z_230: [ 73, 100, 117, 154, 114, 113]
z_39: [105,  50, 130,  99,  95, 101]
z_494: [104, 190, 117,  99,  90,  52]
z_123: [ 40, 114, 145,  98,  29, 150]
z_126: [173,  62, 109, 151, 145,  30]
z_479: [ 98,  73,  65, 139, 100,  95]
z_47: [109, 107,  61,  25, 101,  53]
z_803: [144,  68, 104, 126, 124,  67]
z_396: [ 86,  77,  60,  52,  36, 133]
z_437: [115,  14, 130, 127,  87, 113]
z_301: [ 57, 131,  54,  30,  49,  62]
which: [ 14, 130, 127,  87, 113]
z_437
which: [ 57, 131]
z_301
which: [ 60,  52,  36, 133]
z_396

z_39: [ 96, 103,  88, 122,  55, 117, 100, 118, 187,  86]
z_47: [ 96, 103,  78,  66,  66, 117, 100, 118, 187,  83]
z_479: [101,  82,  88, 122,  55,  99,  94, 126, 187, 109]
start: [101,  82]
z_479, 0
which: [ 88, 122,  55,  99,  94, 126, 187]
z_479
which: [101,  82,  88, 122,  55,  99,  94, 126, 187, 109]
z_479

z_396: [ 84,  71,  15, 112]
z_478: [116, 101,  42, 101]
z_230: [119, 136,  96,  88]
z_39: [ 14,  42, 101, 117]
z_47: [134,  68, 126, 109]
z_479: [ 80,  87,  70, 109]
z_126: [131,  66,  82, 107]
z_437: [ 38, 166,  69,  84]
z_494: [ 78,  72, 165, 110]
z_301: [120, 109,  57,  96]
z_803: [118,  75,  29, 108]
which: [120, 109]
z_301
start: [101,  42]
z_478, 1

z_123: [118,  95, 137, 148,  71, 166,  17, 141, 102, 122, 146,  32, 104,  88,  97,
  66, 113,  99, 156,  83,  71, 101, 140, 110,  94,  99,  59, 124, 123,  59,
 121,  58,  51, 104, 100,  95,  69]
z_803: [ 79,  91, 153, 100, 131,  97,  92, 110, 116,  73,  72,  95,  99,  65,  82,
  79,  76,  91, 210,  86,  69, 187, 104,  66, 132, 142, 129,  88,  83, 122,
  48, 134,  61,  54,  57,  85,  74]
z_39: [141, 151, 141, 137,  71,  17, 148, 166, 102, 113, 127, 111, 137,  73,  72,
  89,  99,  38,  86, 138,  98, 105, 100, 192, 158,  94,  92,  84, 122, 113,
 136,  95,  78, 131,  95, 112,  49]
z_126: [118,  95, 137, 148,  71, 166,  17, 141, 102, 122, 146,  32, 104,  88,  97,
  66, 113,  99, 156,  83,  71, 101, 140, 110,  94,  99,  59, 124, 123,  59,
 121, 138, 167,  84,  79,  76,  65]
z_479: [ 84,  79, 112,  91, 107,  87, 114,  81,  78,  29, 108, 106,  80,  56, 123,
 100,  68, 136, 105, 123, 161, 122, 106, 171, 138, 111, 116, 119,  50, 114,
 120, 109, 121, 190, 138,  76,  69]
z_494: [ 21,  63,  99, 109,  85,  46, 116,  81, 119,  80,  42,  96, 133,  52,  73,
  49,  98,  98, 142, 114, 176,  43,  93, 113,  72, 143,  78,  79,  95, 107,
 107,  39,  78,  95, 102, 157,  56]
z_437: [ 71, 108,  69,  76, 108,   8, 149,  72, 161,  50,  75, 123, 102,  76, 112,
 105, 138, 148, 179,  81,  97, 142, 119,  94, 104, 100, 123,  79, 100,  84,
  72, 157, 126, 120, 110,  85, 116]
which: [118,  95, 137, 148,  71, 166,  17, 141, 102, 122, 146,  32, 104,  88,  97,
  66, 113,  99, 156,  83,  71, 101, 140, 110,  94,  99,  59, 124, 123,  59,
 121,  58,  51, 104, 100,  95,  69]
z_123
which: [118,  95, 137, 148,  71, 166,  17, 141, 102, 122, 146,  32, 104,  88,  97,
  66, 113,  99, 156,  83,  71, 101, 140, 110,  94,  99,  59, 124, 123,  59,
 121, 138, 167,  84,  79,  76,  65]
z_126
which: [137,  71,  17, 148]
z_39

z_301: [ 52,  97,  76,  58, 121, 111, 105, 113,  62, 117, 112]
z_230: [ 76, 113,  58, 119,  87, 116,  76,  94, 177,  12, 109]
z_396: [127, 101,  98,  71,  84,  66,  59,  30, 135,  98,  56]
z_494: [ 41,  75,  67,  81, 133, 119, 136, 118,  25, 155, 109]
z_126: [123, 126,  53, 160, 127, 144,  57,  66,  37, 139, 120]
z_39: [132, 120, 101, 142, 109,  92, 126,  68, 124,  72, 131]
z_803: [187,  79, 176,  18,  89,  67,  74,  94, 177,  12,  99]
z_479: [ 71,  60,  76,  92, 118, 107, 154, 110,  96, 120, 129]
z_47: [ 92,  90,  75,  64, 114,  75, 113,  77,  37, 139, 119]
z_123: [ 87, 112,  67, 177,  99, 127,  74,  81, 100, 190,  92]
start: [ 67,  74,  94, 177,  12]
z_803, 5
which: [187,  79, 176,  18,  89,  67,  74,  94, 177,  12,  99]
z_803
which: [123, 126,  53, 160, 127, 144,  57,  66,  37, 139, 120]
z_126
start: [ 97,  76,  58, 121, 111, 105, 113,  62, 117, 112]
z_301, 1
start: [76, 92]
z_479, 2

